kolom: [190  66 108 117 145 132  94 146  89  89 143  90 171 144 142 107 118 108
  66 134  89 126 157  89]
dulek: [182 144  95 109 140 165  93  54 117 139 139 190 172  79 147 134 130 119
 147 120 153 101  99  86]
mabi: [120  93 140 151 145 198  95 146 142 105 127 178 120 168 128 146 143  95
 124 103 101 117 182 132]
places kolom: [142] : 14
places kolom: [89] : 8 9 20 23
places dulek: [144] : 1
places mabi: [95] : 6 17

Vene: [ 98 119 129 153 139 132 117 135 141]
tasuf: [134 109 134 116  73 157 157 157 157]
dagu: [170  91 118 170 155 123 166 112 104]
redip: [116 134 161 139 158 169 126 114  91]
gav: [137 120 154 154 156 121 126 123 123]
ral: [135 126 124 124 128 126 137 122 120]
vak: [ 93 141 155 142 139 131  81 146 162]
gor: [ 98 119 129 110 129 132 129 135 141]
teg: [160 146 139 142 134 128 142 117  82]
places teg: [117] : 7
places tasuf: [157] : 5 6 7 8
places dagu: [170] : 0 3
places gor: [129] : 2 4 6

lemu: [138  81 167 136 123 146 141 181 143]
mimuf: [127 182 134 128  98 122 137 189 146]
pigeb: [145 182 140 136 131 140 112 170 156]
Bem: [144 117 134 138  99 113 136 143 134]
tubim: [120 121 134 150 134 134 134 106 134]
Turit: [133 141 117 154  81 137 136 106 140]
mas: [131 117 136 105 112 136 178 162 132]
dagak: [138  81 167 136 123 146 100 103 112]
fabo: [133 152  80 139 124 139 139  80 122]
Sofe: [138  81 140 148 119 132 148  91 147]
Tiza: [133 141 117 154 133 137 136 106 105]
places tubim: [134] : 2 4 5 6 8
places fabo: [80] : 2 7

nipa: [131 125 126 126 131 136 125 132 133 128 134 135 134 139 129 123 130]
binef: [132 123 125 125 133 141 122 134 126 128 138 136 138 109 130 120 132]
vope: [120 118 133 111 120 138 133 134 134 128 124 132 124 127 138 147 138]
Dodon: [113 124 127 121 186 169 122  96 110  91 147 145 102  90 131 136  97]
Vitep: [126 124 127 124 128 130 126 126 130 136 125 127 136 129 132 136 130]
tutof: [128 128 138 148 115 151 130 128 146 120 121 122 136 128 125 111 123]
Vuge: [126 132 135 141 122 132 141 109 129 122 140 141 132 125 127 111 137]
nudo: [110 125 126 132 165 109 113 102 129  85 144 144 109 117 129 114  97]
kufof: [123 127 125 123 120 120 124 120 131 123 137 141 125 125 130 120 139]
places kufof: [125] : 2 12 13
places nudo: [110] : 0
places Vuge: [141] : 3 6 11
places nudo: [132] : 3
places Vitep: [136] : 9 12 15
places tutof: [128] : 0 1 7 13

kivad: [137 122 119 149  86 120 149 127  58]
fikup: [143 126 143 158 158 158 158 128  69]
netug: [151 198 159 114 169 198 134 198  90]
places kivad: [119] : 2
places netug: [134] : 6
places fikup: [158] : 3 4 5 6
places kivad: [86] : 4
places kivad: [122] : 1

Nama: [152 115 117 127 119 120 122 122]
luvo: [147 138 133 121 118 114 122 124]
Fifu: [136 129 153  83 153 153 153  83]
zikis: [129 133 126 121  71 134 107  71]
bib: [130 156 130 130 130 130 124 117]
places Fifu: [83] : 3 7
places bib: [124] : 6
places Fifu: [153] : 2 4 5 6
places zikis: [129] : 0
places bib: [130] : 0 2 3 4 5

Rog: [136 141 140 124 124 115 128 136 155 135 135 123 120]
fomop: [112 137 155 115 146 130 103 143 128 126 129 162 111]
Noros: [142 166 125 121 166 130  95 136 127 123 166 109 113]
fufug: [ 75 130 164 156 153  98 135 150 127  93 153 113 130]
tipu: [102 107  96 113 111 164 109 132 153 150  93 175 151]
Dofu: [120  97 119 149 139 127 115 110 147 128 125 149 142]
Mol: [123 139 107 113 100 133 131 109  91 128 105 138 123]
lusif: [128 114 106 107 116 150 112 130 141 140 112 150 139]
kerir: [112 133 122  96 123 133 117 108 104  96 144  96 168]
feso: [110 107 160 129 144 136  85 143 142 122 134 145 133]
tedo: [142 160 100 139 128 107 143 105  94 103 109 105 124]
places kerir: [96] : 3 9 11
places Noros: [166] : 1 4 10

vig: [121  87 198 122 122 126]
Norel: [126  87 122 122  87  87]
Garot: [138 138 159 138 138 138]
places Garot: [138] : 0 1 3 4 5
places vig: [198] : 2
places Norel: [87] : 1 4 5
places vig: [122] : 3 4
places Norel: [122] : 2 3

mekat: [121 121 123 111 121]
gedo: [142 167 161 142 142]
Totel: [121 160 161 144  87]
Teron: [131 131 169 144 120]
babob: [143 138 138 138 138]
rab: [139 160 139 139 136]
places mekat: [121] : 0 1 4
places gedo: [142] : 0 3 4
places Totel: [121] : 0
places babob: [138] : 1 2 3 4
places rab: [139] : 0 2 3

dimo: [111 136 141 109  71  86]
git: [121 121  95 121 113  84]
pokeg: [102 101 128 143 134 139]
bura: [163 141 141 141 163 163]
Buz: [102 122 162 143 106  96]
gil: [150 144 139 116 142 176]
places Buz: [102] : 0
places git: [84] : 5
places Buz: [96] : 5
places git: [95] : 2
places bura: [163] : 0 4 5
places Buz: [122] : 1
places gil: [142] : 4

fol: [122 165 159 159 159  90 122 174 122]
Vivuz: [135 144 151 144 134 130 154 134 130]
gupan: [141 143 147 144 143 130 159 143 143]
nolud: [131 151 156 149 139 146 161 124 139]
Nufi: [135 145 156 160 147 123 138 134 133]
temi: [131 142 151 144 139 125 144 124 143]
bupog: [155 156 151 160 142 139 156 160 160]
bur: [128 151 128 128 139 121 161 124 151]
places bupog: [160] : 3 7 8
places fol: [122] : 0 6 8
places Vivuz: [144] : 1 3
places gupan: [143] : 1 4 7 8
places bur: [151] : 1 8
places bupog: [156] : 1 6

